Moves between nodes:
j927 ζ j953
j927 σ j979
j927 π j298
j927 ψ j320
j927 θ j187
j927 τ j14
j341 ζ j582
j341 σ j212
j341 π j356
j341 ψ j270
j341 θ j795
j341 τ j421
j953 ζ j173
j953 σ j984
j953 π j731
j953 ψ j836
j953 θ j670
j953 τ j67
j227 ζ j119
j227 σ j260
j227 π j632
j227 ψ j818
j227 θ j108
j227 τ j369
j320 ζ j836
j320 σ j33
j320 π j927
j320 ψ j14
j320 θ j746
j320 τ j628
j945 ζ j798
j945 σ j783
j945 π j39
j945 ψ j356
j945 θ j338
j945 τ j341
j669 ζ j527
j669 σ j585
j669 π j203
j669 ψ j479
j669 θ j866
j669 τ j794
j628 ζ j181
j628 σ j285
j628 π j14
j628 ψ j485
j628 θ j721
j628 τ j74
j537 ζ j628
j537 σ j104
j537 π j672
j537 ψ j844
j537 θ j33
j537 τ j201
j942 ζ j537
j942 σ j248
j942 π j725
j942 ψ j558
j942 θ j820
j942 τ j246
j820 ζ j33
j820 σ j558
j820 π j324
j820 ψ j885
j820 θ j672
j820 τ j104
j298 ζ j731
j298 σ j74
j298 π j721
j298 ψ j927
j298 θ j181
j298 τ j320
j900 ζ j260
j900 σ j476
j900 π j173
j900 ψ j971
j900 θ j284
j900 τ j619
j314 ζ j632
j314 σ j173
j314 π j545
j314 ψ j832
j314 θ j716
j314 τ j284
j270 ζ j869
j270 σ j119
j270 π j341
j270 ψ j421
j270 θ j475
j270 τ j801
j794 ζ j498
j794 σ j869
j794 π j479
j794 ψ j977
j794 θ j514
j794 τ j268
j356 ζ j585
j356 σ j374
j356 π j945
j356 ψ j341
j356 θ j177
j356 τ j270
j973 ζ j885
j973 σ j604
j973 π j548
j973 ψ j248
j973 θ j942
j973 τ j178
j479 ζ j692
j479 σ j582
j479 π j669
j479 ψ j794
j479 θ j521
j479 τ j977
j977 ζ j313
j977 σ j338
j977 π j794
j977 ψ j268
j977 θ j368
j977 τ j798
j869 ζ j203
j869 σ j945
j869 π j582
j869 ψ j338
j869 θ j977
j869 τ j177
j996 ζ j374
j996 σ j469
j996 π j290
j996 ψ j632
j996 θ j834
j996 τ j227
j201 ζ j74
j201 σ j725
j201 π j844
j201 ψ j324
j201 θ j285
j201 τ j820
j795 ζ j794
j795 σ j270
j795 π j177
j795 ψ j475
j795 θ j585
j795 τ j39
j914 ζ j324
j914 σ j687
j914 π j246
j914 ψ j548
j914 θ j418
j914 τ j973
j545 ζ j996
j545 σ j215
j545 π j260
j545 ψ j314
j545 θ j369
j545 τ j832
j2 ζ j270
j2 σ j227
j2 π j834
j2 ψ j108
j2 θ j374
j2 τ j506
j866 ζ j178
j866 σ j479
j866 π j313
j866 ψ j521
j866 θ j604
j866 τ j514
j14 ζ j67
j14 σ j652
j14 π j320
j14 ψ j628
j14 θ j984
j14 τ j485
j514 ζ j687
j514 σ j977
j514 π j521
j514 ψ j368
j514 θ j692
j514 τ j203
j836 ζ j900
j836 σ j721
j836 π j953
j836 ψ j67
j836 θ j361
j836 τ j181
j798 ζ j521
j798 σ j795
j798 π j268
j798 ψ j585
j798 θ j669
j798 τ j582
j418 ζ j262
j418 σ j548
j418 π j104
j418 ψ j725
j418 θ j201
j418 τ j942
j368 ζ j78
j368 σ j268
j368 π j514
j368 ψ j203
j368 θ j498
j368 τ j669
j558 ζ j844
j558 σ j178
j558 π j942
j558 ψ j246
j558 θ j885
j558 τ j914
j984 ζ j763
j984 σ j628
j984 π j746
j984 ψ j721
j984 θ j836
j984 τ j298
j421 ζ j338
j421 σ j668
j421 π j270
j421 ψ j801
j421 θ j39
j421 τ j783
j311 ζ j506
j311 σ j69
j311 π j469
j311 ψ j260
j311 θ j227
j311 τ j545
j801 ζ j177
j801 σ j834
j801 π j421
j801 ψ j783
j801 θ j945
j801 τ j374
j285 ζ j927
j285 σ j324
j285 π j652
j285 ψ j262
j285 θ j485
j285 τ j672
j178 ζ j418
j178 σ j692
j178 π j248
j178 ψ j59
j178 θ j246
j178 τ j687
j177 ζ j479
j177 σ j341
j177 π j338
j177 ψ j795
j177 θ j798
j177 τ j475
j632 ζ j212
j632 σ j311
j632 π j996
j632 ψ j227
j632 θ j2
j632 τ j818
j506 ζ j801
j506 σ j369
j506 π j108
j506 ψ j290
j506 θ j119
j506 τ j996
j187 ζ j670
j187 σ j320
j187 π j181
j187 ψ j746
j187 θ j731
j187 τ j984
j834 ζ j341
j834 σ j632
j834 π j668
j834 ψ j2
j834 θ j783
j834 τ j108
j324 ζ j979
j324 σ j942
j324 π j201
j324 ψ j820
j324 θ j262
j324 τ j885
j361 ζ j284
j361 σ j67
j361 π j670
j361 ψ j763
j361 θ j173
j361 τ j476
j78 ζ j558
j78 σ j866
j78 π j687
j78 ψ j604
j78 θ j973
j78 τ j527
j215 ζ j469
j215 σ j361
j215 π j651
j215 ψ j173
j215 θ j314
j215 τ j900
j67 ζ j971
j67 σ j298
j67 π j836
j67 ψ j181
j67 θ j763
j67 τ j187
j246 ζ j201
j246 σ j59
j246 π j558
j246 ψ j914
j246 θ j104
j246 τ j548
j725 ζ j672
j725 σ j973
j725 π j418
j725 ψ j942
j725 θ j324
j725 τ j558
j498 ζ j973
j498 σ j203
j498 π j692
j498 ψ j313
j498 θ j687
j498 τ j866
j74 ζ j746
j74 σ j672
j74 π j485
j74 ψ j979
j74 θ j927
j74 τ j33
j548 ζ j820
j548 σ j78
j548 π j914
j548 ψ j973
j548 θ j725
j548 τ j248
j268 ζ j866
j268 σ j177
j268 π j977
j268 ψ j798
j268 θ j203
j268 τ j585
j585 ζ j514
j585 σ j475
j585 π j798
j585 ψ j582
j585 θ j479
j585 τ j869
j692 ζ j548
j692 σ j368
j692 π j527
j692 ψ j498
j692 θ j59
j692 τ j313
j33 ζ j721
j33 σ j844
j33 π j979
j33 ψ j652
j33 θ j14
j33 τ j285
j104 ζ j285
j104 σ j914
j104 π j885
j104 ψ j418
j104 θ j844
j104 τ j725
j469 ζ j108
j469 σ j284
j469 π j716
j469 ψ j311
j469 θ j632
j469 τ j260
j203 ζ j604
j203 σ j798
j203 π j368
j203 ψ j669
j203 θ j313
j203 τ j479
j290 ζ j783
j290 σ j716
j290 π j506
j290 ψ j996
j290 θ j668
j290 τ j632
j731 ζ j215
j731 σ j746
j731 π j476
j731 ψ j953
j731 θ j619
j731 τ j836
j284 ζ j818
j284 σ j971
j284 π j832
j284 ψ j69
j284 θ j311
j284 τ j651
j721 ζ j476
j721 σ j485
j721 π j984
j721 ψ j298
j721 θ j67
j721 τ j927
j248 ζ j104
j248 σ j527
j248 π j973
j248 ψ j178
j248 θ j558
j248 τ j59
j212 ζ j39
j212 σ j506
j212 π j374
j212 ψ j119
j212 θ j270
j212 τ j668
j39 ζ j268
j39 σ j801
j39 π j475
j39 ψ j945
j39 θ j869
j39 τ j356
j313 ζ j248
j313 σ j669
j313 π j498
j313 ψ j866
j313 θ j78
j313 τ j521
j260 ζ j290
j260 σ j651
j260 π j311
j260 ψ j545
j260 θ j818
j260 τ j314
j619 ζ j314
j619 σ j953
j619 π j971
j619 ψ j670
j619 θ j651
j619 τ j361
j652 ζ j298
j652 σ j201
j652 π j33
j652 ψ j285
j652 θ j628
j652 τ j262
j604 ζ j246
j604 σ j521
j604 π j78
j604 ψ j527
j604 θ j248
j604 τ j692
j979 ζ j984
j979 σ j537
j979 π j74
j979 ψ j33
j979 θ j320
j979 τ j652
j687 ζ j942
j687 σ j313
j687 π j59
j687 ψ j78
j687 θ j548
j687 τ j604
j672 ζ j14
j672 σ j885
j672 π j262
j672 ψ j537
j672 θ j979
j672 τ j844
j783 ζ j795
j783 σ j2
j783 π j801
j783 ψ j374
j783 θ j356
j783 τ j212
j832 ζ j227
j832 σ j900
j832 π j314
j832 ψ j284
j832 θ j469
j832 τ j69
j668 ζ j356
j668 σ j996
j668 π j119
j668 ψ j834
j668 θ j801
j668 τ j2
j59 ζ j725
j59 σ j498
j59 π j178
j59 ψ j687
j59 θ j914
j59 τ j78
j521 ζ j59
j521 σ j794
j521 π j866
j521 ψ j514
j521 θ j527
j521 τ j368
j485 ζ j187
j485 σ j262
j485 π j628
j485 ψ j74
j485 θ j298
j485 τ j979
j374 ζ j475
j374 σ j108
j374 π j783
j374 ψ j212
j374 θ j341
j374 τ j119
j885 ζ j652
j885 σ j246
j885 π j820
j885 ψ j104
j885 θ j537
j885 τ j418
j582 ζ j368
j582 σ j39
j582 π j585
j582 ψ j869
j582 θ j794
j582 τ j338
j844 ζ j485
j844 σ j418
j844 π j537
j844 ψ j201
j844 θ j652
j844 τ j324
j527 ζ j914
j527 σ j514
j527 π j604
j527 ψ j692
j527 θ j178
j527 τ j498
j651 ζ j716
j651 σ j670
j651 π j69
j651 ψ j215
j651 θ j545
j651 τ j173
j475 ζ j977
j475 σ j421
j475 π j795
j475 ψ j39
j475 θ j582
j475 τ j945
j173 ζ j311
j173 σ j763
j173 π j215
j173 ψ j900
j173 θ j832
j173 τ j971
j119 ζ j945
j119 σ j290
j119 π j212
j119 ψ j668
j119 θ j421
j119 τ j834
j670 ζ j832
j670 σ j836
j670 π j619
j670 ψ j361
j670 θ j215
j670 τ j763
j818 ζ j668
j818 σ j545
j818 π j227
j818 ψ j369
j818 θ j506
j818 τ j716
j108 ζ j421
j108 σ j818
j108 π j2
j108 ψ j506
j108 θ j212
j108 τ j290
j716 ζ j2
j716 σ j832
j716 π j369
j716 ψ j469
j716 θ j996
j716 τ j311
j69 ζ j369
j69 σ j619
j69 π j284
j69 ψ j651
j69 θ j260
j69 τ j215
j338 ζ j669
j338 σ j356
j338 π j869
j338 ψ j177
j338 θ j268
j338 τ j795
j746 ζ j361
j746 σ j14
j746 π j187
j746 ψ j984
j746 θ j953
j746 τ j721
j763 ζ j69
j763 σ j181
j763 π j361
j763 ψ j476
j763 θ j900
j763 τ j731
j181 ζ j619
j181 σ j927
j181 π j67
j181 ψ j187
j181 θ j476
j181 τ j746
j369 ζ j834
j369 σ j314
j369 π j818
j369 ψ j716
j369 θ j290
j369 τ j469
j262 ζ j320
j262 σ j820
j262 π j285
j262 ψ j672
j262 θ j74
j262 τ j537
j971 ζ j545
j971 σ j731
j971 π j900
j971 ψ j619
j971 θ j69
j971 τ j670
j476 ζ j651
j476 σ j187
j476 π j763
j476 ψ j731
j476 θ j971
j476 τ j953

In the rows, zero is written as 157.

The rows follow the links: the fewer symbols apart two nodes are, the more alike their rows tend to be.

Node, then a row for it; each showing differs a little:
j977: [142, 209, 173, 135, 174, 139, 144, 175, 84, 189, 201, 143, 189, 161, 163, 168, 162, 178, 129, 203, 169, 273, 91, 209, 186, 115, 204, 145, 182, 139, 157, 133, 189, 116, 131, 201, 108, 210, 80, 53, 112, 184, 127, 159, 131, 145, 132, 96]
j725: [181, 135, 106, 160, 201, 188, 96, 190, 111, 85, 191, 259, 120, 176, 126, 125, 159, 174, 125, 224, 158, 198, 175, 131, 179, 117, 130, 155, 184, 177, 139, 194, 165, 160, 153, 170, 203, 157, 125, 119, 191, 91, 230, 169, 114, 113, 246, 231]
j369: [168, 162, 181, 143, 53, 103, 211, 87, 172, 230, 179, 83, 79, 126, 142, 175, 179, 87, 181, 98, 178, 123, 186, 161, 162, 216, 156, 187, 217, 170, 189, 126, 139, 179, 149, 144, 136, 121, 145, 223, 164, 173, 137, 195, 180, 202, 106, 85]
j248: [179, 216, 158, 165, 201, 204, 90, 187, 132, 136, 184, 219, 187, 182, 124, 115, 145, 185, 132, 229, 154, 231, 115, 159, 164, 101, 186, 103, 196, 150, 102, 157, 170, 119, 198, 169, 133, 227, 131, 82, 148, 113, 150, 100, 129, 128, 258, 160]
j177: [163, 146, 179, 98, 163, 151, 192, 172, 138, 155, 192, 77, 172, 101, 166, 151, 114, 186, 82, 211, 201, 215, 137, 230, 142, 162, 201, 192, 148, 128, 166, 199, 152, 137, 142, 240, 159, 113, 107, 84, 117, 216, 142, 204, 122, 164, 128, 67]
j320: [186, 114, 133, 192, 157, 199, 142, 155, 230, 91, 134, 208, 127, 166, 133, 122, 141, 150, 155, 157, 152, 75, 218, 100, 132, 169, 121, 152, 159, 188, 134, 191, 140, 192, 189, 131, 226, 115, 203, 234, 225, 105, 208, 147, 150, 141, 239, 236]
j628: [190, 129, 128, 176, 156, 209, 123, 148, 193, 110, 144, 232, 103, 164, 124, 123, 156, 136, 173, 155, 143, 83, 214, 98, 152, 169, 106, 139, 171, 179, 130, 188, 126, 186, 200, 114, 202, 139, 211, 220, 205, 89, 203, 132, 164, 149, 259, 241]
j832: [144, 161, 201, 191, 113, 140, 209, 114, 279, 194, 115, 70, 198, 159, 179, 169, 147, 131, 185, 90, 161, 77, 166, 154, 112, 195, 173, 153, 139, 163, 162, 125, 149, 167, 176, 131, 147, 141, 207, 248, 176, 195, 108, 133, 198, 198, 90, 124]
j585: [146, 184, 179, 137, 185, 133, 171, 180, 141, 168, 184, 103, 220, 143, 170, 157, 132, 184, 101, 221, 187, 255, 91, 218, 153, 121, 222, 166, 163, 144, 154, 144, 188, 118, 138, 225, 128, 168, 84, 69, 121, 207, 130, 176, 120, 147, 112, 78]
j652: [163, 183, 137, 204, 185, 204, 97, 168, 160, 136, 131, 263, 159, 206, 135, 138, 180, 154, 207, 141, 116, 127, 166, 96, 172, 137, 123, 103, 160, 166, 121, 148, 153, 159, 200, 93, 155, 224, 204, 180, 185, 88, 170, 85, 180, 145, 240, 248]
j996: [148, 112, 166, 124, 95, 94, 228, 124, 156, 196, 174, 68, 103, 119, 177, 190, 160, 122, 155, 118, 186, 129, 189, 181, 157, 208, 154, 214, 161, 166, 206, 154, 145, 182, 110, 178, 165, 79, 136, 199, 156, 203, 162, 240, 165, 182, 61, 100]
j270: [164, 195, 199, 83, 118, 146, 192, 127, 78, 233, 182, 88, 123, 100, 151, 171, 162, 136, 157, 133, 159, 189, 135, 216, 174, 200, 164, 168, 173, 99, 181, 166, 136, 138, 160, 175, 92, 159, 157, 109, 79, 206, 106, 171, 173, 209, 132, 59]
j262: [147, 186, 137, 211, 208, 198, 90, 183, 178, 126, 119, 255, 201, 220, 156, 145, 177, 178, 195, 152, 118, 144, 148, 99, 161, 119, 136, 103, 141, 170, 127, 135, 170, 152, 187, 108, 160, 231, 196, 167, 189, 101, 165, 83, 168, 131, 221, 254]
j421: [154, 197, 205, 100, 114, 140, 187, 128, 84, 240, 181, 88, 137, 111, 161, 180, 164, 135, 171, 120, 156, 188, 130, 214, 179, 199, 167, 163, 176, 102, 181, 152, 136, 138, 153, 167, 87, 167, 158, 115, 73, 211, 99, 166, 182, 205, 115, 61]
j469: [164, 184, 193, 163, 57, 117, 205, 88, 202, 238, 164, 76, 110, 143, 142, 166, 174, 90, 193, 85, 170, 112, 171, 150, 150, 207, 166, 166, 213, 166, 177, 109, 145, 168, 165, 131, 120, 143, 157, 229, 165, 176, 113, 164, 193, 204, 106, 83]
j670: [154, 115, 139, 172, 111, 137, 182, 125, 173, 177, 132, 170, 86, 164, 164, 187, 196, 113, 221, 74, 139, 61, 214, 112, 168, 210, 98, 176, 152, 180, 191, 150, 135, 202, 147, 93, 174, 124, 208, 259, 188, 141, 182, 177, 196, 175, 131, 209]
j836: [142, 169, 145, 236, 119, 123, 150, 129, 237, 173, 130, 183, 161, 219, 153, 166, 193, 118, 223, 100, 142, 102, 173, 89, 160, 150, 145, 134, 189, 219, 159, 83, 181, 180, 157, 90, 165, 186, 174, 256, 225, 114, 164, 118, 188, 151, 139, 208]
j2: [120, 130, 177, 143, 139, 98, 231, 148, 175, 192, 150, 50, 187, 134, 208, 201, 154, 165, 154, 120, 180, 151, 146, 203, 147, 190, 181, 205, 113, 154, 209, 143, 166, 161, 104, 194, 152, 113, 143, 172, 132, 236, 133, 212, 170, 176, 18, 95]
j914: [191, 198, 135, 162, 179, 198, 88, 181, 102, 132, 197, 247, 128, 170, 105, 113, 163, 161, 137, 225, 156, 219, 140, 139, 182, 104, 160, 120, 221, 165, 113, 167, 161, 138, 188, 160, 151, 206, 119, 101, 164, 90, 187, 127, 123, 123, 273, 185]
j716: [165, 171, 192, 153, 56, 108, 213, 87, 182, 234, 166, 80, 94, 131, 139, 169, 176, 85, 187, 95, 178, 117, 176, 154, 160, 211, 159, 173, 217, 162, 181, 118, 140, 175, 159, 135, 130, 135, 152, 228, 161, 178, 126, 177, 186, 203, 107, 85]

Each walk starts at a row. The symbols on each line, taken left to right, move it on to the next node.
Each answer is a row, close to the row of the node it stands for.
new walk
[178, 108, 125, 200, 158, 192, 145, 156, 247, 89, 129, 200, 143, 171, 141, 122, 138, 151, 148, 163, 160, 73, 218, 100, 125, 164, 125, 154, 152, 195, 140, 183, 143, 192, 188, 135, 231, 111, 201, 235, 237, 112, 208, 149, 150, 136, 214, 231]
ζ ψ σ θ ζ ζ ζ θ σ -> [153, 120, 167, 124, 81, 100, 224, 114, 154, 202, 177, 75, 83, 114, 166, 187, 169, 114, 162, 115, 182, 125, 194, 179, 162, 214, 153, 215, 177, 168, 202, 151, 140, 183, 120, 167, 164, 83, 131, 208, 157, 193, 160, 231, 167, 191, 78, 103]
ζ ζ τ θ τ ψ θ π σ -> [179, 146, 183, 69, 139, 157, 198, 150, 96, 184, 191, 84, 121, 79, 154, 153, 130, 155, 107, 187, 188, 190, 155, 232, 158, 192, 173, 194, 162, 112, 172, 202, 134, 147, 151, 214, 138, 108, 136, 99, 90, 212, 141, 214, 141, 190, 148, 66]
new walk
[156, 187, 204, 182, 80, 117, 205, 94, 242, 233, 144, 75, 154, 151, 159, 163, 162, 104, 196, 89, 166, 103, 165, 148, 136, 198, 171, 152, 193, 167, 174, 105, 155, 167, 175, 126, 122, 157, 176, 239, 170, 180, 101, 137, 193, 201, 105, 89]
π ζ ψ ψ θ σ π ψ π π -> [146, 111, 168, 127, 106, 97, 229, 130, 169, 187, 165, 63, 121, 121, 186, 195, 156, 140, 153, 120, 185, 133, 179, 190, 151, 203, 166, 220, 146, 163, 211, 160, 149, 184, 107, 187, 173, 84, 135, 194, 154, 214, 160, 239, 164, 179, 47, 103]
σ σ ζ θ θ ψ -> [119, 171, 202, 140, 145, 110, 209, 148, 158, 220, 146, 63, 209, 144, 198, 205, 153, 163, 171, 112, 159, 173, 120, 208, 152, 173, 194, 173, 120, 132, 193, 129, 167, 144, 125, 174, 110, 162, 146, 148, 108, 239, 100, 172, 182, 187, 34, 84]
new walk
[146, 209, 179, 139, 175, 128, 150, 179, 102, 185, 194, 127, 201, 156, 160, 167, 154, 176, 119, 208, 173, 277, 89, 207, 179, 112, 217, 153, 176, 141, 157, 133, 189, 115, 135, 206, 112, 206, 80, 59, 110, 193, 129, 164, 132, 142, 124, 88]
τ σ π π ψ ψ -> [176, 146, 182, 71, 145, 160, 197, 155, 110, 166, 192, 78, 137, 81, 158, 155, 122, 169, 94, 193, 193, 197, 147, 234, 151, 185, 184, 195, 158, 110, 169, 205, 139, 144, 145, 225, 146, 101, 125, 93, 101, 215, 150, 216, 131, 179, 142, 71]
τ θ τ ψ ζ ζ σ τ σ π -> [150, 173, 180, 126, 176, 138, 175, 175, 144, 162, 182, 87, 219, 132, 172, 156, 122, 193, 91, 220, 191, 252, 103, 222, 148, 129, 221, 176, 154, 142, 160, 149, 183, 120, 136, 239, 140, 152, 92, 72, 119, 211, 130, 182, 124, 147, 111, 74]
new walk
[185, 214, 152, 167, 191, 204, 89, 179, 118, 136, 188, 232, 172, 177, 113, 117, 153, 167, 131, 225, 153, 234, 121, 150, 174, 101, 177, 114, 206, 147, 108, 159, 170, 122, 199, 167, 136, 225, 125, 87, 155, 106, 164, 100, 131, 129, 266, 167]
θ θ ψ θ ζ σ ψ θ ψ π -> [185, 155, 135, 183, 157, 209, 110, 148, 165, 129, 141, 251, 109, 176, 120, 124, 176, 138, 194, 145, 128, 101, 197, 95, 162, 162, 104, 120, 177, 166, 124, 179, 137, 172, 203, 99, 180, 181, 217, 206, 197, 81, 187, 112, 170, 154, 265, 242]
τ τ σ ζ θ θ σ ζ ζ -> [155, 102, 142, 160, 124, 146, 194, 128, 196, 162, 118, 145, 106, 147, 175, 183, 174, 129, 209, 77, 143, 45, 220, 126, 151, 218, 105, 185, 125, 172, 189, 166, 132, 207, 144, 112, 189, 102, 223, 262, 184, 160, 174, 180, 200, 185, 122, 201]
new walk
[168, 181, 194, 74, 118, 157, 190, 131, 70, 224, 191, 92, 108, 90, 150, 168, 154, 144, 147, 143, 171, 184, 141, 220, 175, 201, 161, 174, 176, 100, 182, 179, 126, 139, 157, 180, 101, 142, 150, 108, 77, 206, 114, 187, 163, 207, 142, 64]
ψ ψ π ψ π τ π θ ψ -> [175, 160, 188, 65, 126, 155, 192, 144, 80, 193, 199, 83, 110, 78, 147, 154, 138, 151, 118, 172, 182, 188, 152, 227, 163, 199, 165, 186, 167, 102, 175, 202, 121, 147, 152, 201, 127, 116, 143, 102, 86, 205, 135, 203, 147, 197, 148, 68]
ζ σ τ ζ ψ τ π ψ τ -> [157, 154, 181, 112, 168, 149, 192, 174, 144, 151, 187, 76, 195, 108, 170, 150, 114, 186, 83, 220, 197, 224, 127, 234, 145, 152, 212, 189, 146, 128, 159, 180, 160, 132, 139, 242, 148, 122, 99, 84, 112, 220, 137, 198, 122, 160, 121, 70]
new walk
[139, 167, 146, 232, 111, 125, 157, 118, 223, 179, 136, 186, 142, 214, 155, 169, 200, 109, 231, 90, 137, 101, 184, 80, 161, 157, 137, 136, 190, 212, 162, 88, 176, 183, 163, 91, 157, 187, 169, 256, 220, 113, 161, 125, 189, 158, 139, 205]
τ π τ π τ ψ τ π ψ -> [164, 112, 132, 219, 157, 169, 155, 160, 285, 94, 120, 181, 169, 190, 153, 136, 136, 159, 150, 156, 165, 75, 201, 100, 120, 151, 147, 154, 152, 210, 143, 161, 162, 187, 175, 136, 226, 122, 189, 249, 244, 121, 196, 143, 146, 137, 186, 221]
ζ σ τ ζ ψ τ π ψ τ -> [141, 168, 146, 246, 129, 132, 153, 131, 264, 158, 125, 179, 176, 222, 158, 159, 186, 124, 213, 109, 148, 99, 176, 83, 143, 144, 154, 135, 183, 219, 149, 92, 181, 178, 166, 98, 168, 181, 168, 255, 235, 121, 162, 119, 178, 141, 138, 209]
new walk
[142, 130, 187, 184, 129, 147, 216, 128, 267, 170, 100, 85, 197, 158, 186, 173, 138, 152, 176, 92, 161, 55, 182, 149, 111, 204, 156, 169, 111, 163, 176, 143, 140, 180, 166, 134, 171, 118, 226, 250, 177, 200, 124, 145, 203, 188, 90, 149]
σ ψ τ ψ π -> [155, 143, 142, 192, 107, 129, 166, 114, 173, 188, 136, 185, 90, 187, 152, 180, 207, 103, 236, 71, 130, 80, 202, 96, 176, 190, 107, 155, 179, 191, 181, 119, 149, 201, 148, 87, 162, 155, 192, 259, 200, 125, 174, 155, 198, 171, 135, 210]
σ σ τ θ σ ψ π π τ -> [188, 142, 130, 175, 155, 211, 117, 152, 177, 116, 140, 238, 99, 167, 124, 126, 166, 144, 182, 142, 134, 86, 202, 94, 158, 162, 101, 131, 176, 173, 126, 188, 127, 185, 201, 105, 186, 153, 214, 213, 205, 85, 196, 122, 166, 152, 261, 237]
new walk
[184, 116, 130, 179, 161, 207, 133, 151, 209, 97, 136, 219, 112, 165, 128, 124, 152, 144, 162, 154, 149, 79, 219, 100, 140, 168, 115, 149, 161, 183, 133, 189, 132, 190, 196, 122, 218, 130, 209, 225, 220, 99, 207, 141, 153, 145, 249, 235]
ψ ψ ψ θ ψ ψ θ -> [154, 124, 135, 235, 159, 161, 158, 152, 297, 106, 118, 176, 181, 199, 159, 136, 141, 153, 160, 153, 162, 88, 199, 95, 115, 148, 154, 150, 151, 221, 138, 137, 169, 188, 173, 134, 222, 142, 182, 247, 248, 124, 187, 139, 153, 133, 169, 218]
ψ τ ζ π σ ψ τ θ ζ τ -> [153, 127, 135, 178, 106, 136, 171, 117, 166, 181, 137, 176, 85, 176, 157, 181, 198, 105, 230, 66, 133, 62, 211, 101, 173, 200, 102, 169, 163, 184, 180, 136, 144, 197, 148, 86, 172, 137, 201, 260, 197, 127, 180, 164, 198, 173, 138, 211]
